Here is a tiny trained network, its code and every weight. The questions are about switching its units off for an input and a target symbol, where a switched-off unit gives its printed mean instead of its output.

import numpy as np


def w(rows, s, z=0):
    codes = np.array(rows[::2]) - 128.0
    scale = np.full(codes.shape[1], s)
    scale[-1] = z or s
    return codes * scale


def norm(h):
    return h / np.sqrt((h * h).mean(-1, keepdims=True) + 1e-5)


def f(y):
    return np.maximum(y, 0)


def softmax(a):
    e = np.exp(a - a.max(-1, keepdims=True))
    return e / e.sum(-1, keepdims=True)


def log_softmax(a):
    a = a - a.max(-1, keepdims=True)
    return a - np.log(np.exp(a).sum(-1, keepdims=True))


def net(x, mask):
    ids = ['βδζηθπω'.index(c) for c in x.split()]
    T = len(ids)
    res = E[ids] + P[:T]
    u = 0
    for l in range(3):
        q, k, v = (norm(res) @ M[l].T for M in (Q, K, V))
        z = softmax(np.where(np.tri(T) > 0, q @ k.T / 3**0.5, -1e9)) @ v
        res = res + np.where(mask[u], z, O[l][:, -1]) @ O[l][:, :-1]
        u += 1
        y = f(norm(res) @ A[l][:, :-1].T + A[l][:, -1])
        res = res + np.where(mask[u : u + 8], y, B[l][:, -1]) @ B[l][:, :-1]
        u += 8
    return log_softmax(norm(res)[-1] @ U[:, :-1].T + U[:, -1])


Q, K, V, O, A, B = {}, {}, {}, {}, {}, {}
E = w([
[156,146,101],'β',
[96,148,79],'δ',
[186,164,148],'ζ',
[134,98,128],'η',
[116,98,121],'θ',
[102,141,253],'π',
[201,155,110],'ω',
],0.026)
P = w([
[116,218,124],'0',
[53,3,140],'1',
[80,21,128],'2',
[73,49,130],'3',
[162,60,105],'4',
[138,77,103],'5',
[139,99,99],'6',
[134,101,99],'7',
[118,117,92],'8',
[142,116,92],'9',
[188,101,114],'10',
[218,109,114],'11',
[231,98,83],'12',
],0.0063)
Q[0] = w([
[104,118,176],'0.h1',
[165,40,69],'0.h1',
[174,123,254],'0.h1',
],0.0073)
K[0] = w([
[121,155,95],'0.h1',
[91,27,136],'0.h1',
[108,212,2],'0.h1',
],0.0061)
V[0] = w([
[221,3,116],'0.h1',
[170,109,154],'0.h1',
[232,31,191],'0.h1',
],0.0038)
O[0] = w([
[158,7,142,251],'0.h1',
[72,13,88,146],'0.h1',
[155,3,67,215],'0.h1',
],0.0045,0.0028)
A[0] = w([
[171,141,189,178],'0.n1',
[72,154,146,131],'0.n2',
[130,155,211,219],'0.n3',
[83,191,118,1],'0.n4',
[148,114,159,10],'0.n5',
[151,164,134,30],'0.n6',
[149,128,251,174],'0.n7',
[129,149,150,34],'0.n8',
],0.014,0.004)
B[0] = w([
[35,159,62,230],'0.n1',
[124,40,150,161],'0.n2',
[73,47,33,226],'0.n3',
[92,62,183,137],'0.n4',
[151,88,146,134],'0.n5',
[159,159,128,141],'0.n6',
[2,84,44,254],'0.n7',
[134,145,119,133],'0.n8',
],0.0078,0.0046)
Q[1] = w([
[149,204,116],'1.h1',
[106,222,190],'1.h1',
[90,133,2],'1.h1',
],0.0068)
K[1] = w([
[130,64,147],'1.h1',
[159,84,254],'1.h1',
[55,114,89],'1.h1',
],0.0092)
V[1] = w([
[3,58,92],'1.h1',
[48,224,123],'1.h1',
[187,41,234],'1.h1',
],0.0055)
O[1] = w([
[255,142,146,255],'1.h1',
[158,207,198,121],'1.h1',
[80,150,51,59],'1.h1',
],0.0069,0.0056)
A[1] = w([
[170,128,85,111],'1.n1',
[39,113,254,203],'1.n2',
[126,130,141,67],'1.n3',
[102,174,169,74],'1.n4',
[166,238,70,66],'1.n5',
[35,124,62,18],'1.n6',
[89,120,242,2],'1.n7',
[172,151,200,252],'1.n8',
],0.01,0.0039)
B[1] = w([
[101,112,138,254],'1.n1',
[59,186,249,205],'1.n2',
[123,128,88,128],'1.n3',
[139,156,135,132],'1.n4',
[97,119,110,212],'1.n5',
[186,111,176,209],'1.n6',
[178,161,96,133],'1.n7',
[131,122,191,216],'1.n8',
],0.014,0.0036)
Q[2] = w([
[163,100,79],'2.h1',
[140,39,189],'2.h1',
[253,55,48],'2.h1',
],0.0038)
K[2] = w([
[171,122,114],'2.h1',
[94,216,164],'2.h1',
[254,209,152],'2.h1',
],0.0058)
V[2] = w([
[114,100,188],'2.h1',
[96,59,173],'2.h1',
[251,177,123],'2.h1',
],0.014)
O[2] = w([
[185,135,51,174],'2.h1',
[203,196,80,253],'2.h1',
[153,9,204,47],'2.h1',
],0.011,0.0053)
A[2] = w([
[147,158,190,86],'2.n1',
[125,152,100,116],'2.n2',
[89,247,188,92],'2.n3',
[162,199,122,2],'2.n4',
[121,93,94,121],'2.n5',
[144,69,57,166],'2.n6',
[92,177,90,79],'2.n7',
[137,128,124,64],'2.n8',
],0.013,0.0036)
B[2] = w([
[217,161,164,139],'2.n1',
[141,114,165,160],'2.n2',
[133,2,106,171],'2.n3',
[60,154,157,146],'2.n4',
[120,97,157,167],'2.n5',
[159,69,182,254],'2.n6',
[96,100,172,171],'2.n7',
[117,129,128,128],'2.n8',
],0.0092,0.0078)
U = w([
[189,180,218,86],'β',
[136,178,248,141],'δ',
[35,113,150,254],'ζ',
[177,64,49,85],'η',
[170,166,107,135],'θ',
[127,153,61,167],'π',
[103,49,171,40],'ω',
],0.014,0.0076)

Each question gives the input, a string of symbols that net reads in full, and the target symbol t.
The units are the heads (3 rows each of Q, K, V and O) and the neurons (one row each of A and B). Each row of codes is followed by its name. A weight is (code - 128) times the scale printed after its matrix; where a second scale follows, it is the last column's (O, A, B and U).
mask holds one flag per unit, layer by layer, with each layer's heads first. A switched-off unit (its flag False) gives its mean, the last column of its rows in O or B, instead of its output. The means were averaged over made-up inputs and are rounded, as every weight is.
A unit's drop is (log p(t) with every unit on - log p(t) with that unit switched off) / (log p(t) with every unit on - log p(t) with every unit switched off).
The circuit of an input: a set's keep is (log p(t) with only the set's units on - log p(t) with every unit switched off) / (log p(t) with every unit on - log p(t) with every unit switched off). Starting from the 12 units with the biggest drops (on a tie, the unit counted first), units are removed one at a time, each time the one whose removal leaves the highest keep (on an exact tie, the one counted first), for as long as the keep stays at least 0.8.
units of the circuit, in order: the units of the circuit, biggest drop first
unit that matters most: the unit with the biggest drop
k most important neurons: the k neurons with the biggest drops, biggest first
k most important neurons of layer l: the k neurons of layer l with the biggest drops, biggest first
input β ω ζ δ β π η δ π δ β, target β: units of the circuit, in order	[0.n7; 0.n3]
input δ δ δ π θ δ δ ω δ ζ ζ, target ζ: 2 most important neurons of layer 0	[0.n1; 0.n7]
input ω π θ β, target ζ: 3 most important neurons	[2.n7; 0.n2; 0.n3]
input β ω ω, target ω: units of the circuit, in order	[2.h1]
input ζ δ η, target δ: 2 most important neurons of layer 0	[0.n7; 0.n1]
input π ζ π θ, target θ: units of the circuit, in order	[2.h1; 0.n7]
input η ζ η θ, target η: units of the circuit, in order	[1.h1; 2.h1]
input δ δ β δ, target δ: 3 most important neurons	[0.n4; 1.n2; 0.n7]
input δ π ζ, target π: 3 most important neurons	[0.n3; 0.n1; 0.n7]
input δ η η θ, target β: 4 most important neurons	[0.n7; 0.n3; 1.n2; 0.n1]
input δ θ π η ζ ζ, target η: 2 most important neurons	[1.n2; 0.n3]
input θ π π η η, target θ: 2 most important neurons	[0.n7; 0.n3]
input π π ζ η, target θ: 2 most important neurons	[0.n3; 0.n7]
input β η θ η ω θ, target π: unit that matters most	1.n8
input π ζ π δ θ ζ ω, target β: 3 most important neurons	[0.n7; 0.n3; 1.n8]
input ζ θ π θ, target δ: 3 most important neurons	[0.n7; 0.n1; 0.n3]
input ζ δ η θ, target δ: 2 most important neurons	[0.n7; 0.n1]
input ζ ζ δ ζ, target ζ: 2 most important neurons	[0.n1; 1.n2]
input π δ δ, target π: 3 most important neurons of layer 0	[0.n1; 0.n7; 0.n3]
input π δ ω ω δ, target ω: unit that matters most	1.n2
input δ θ π η, target β: 2 most important neurons of layer 0	[0.n3; 0.n7]
input η π η θ, target η: 4 most important neurons of layer 1	[1.n2; 1.n8; 1.n5; 1.n1]
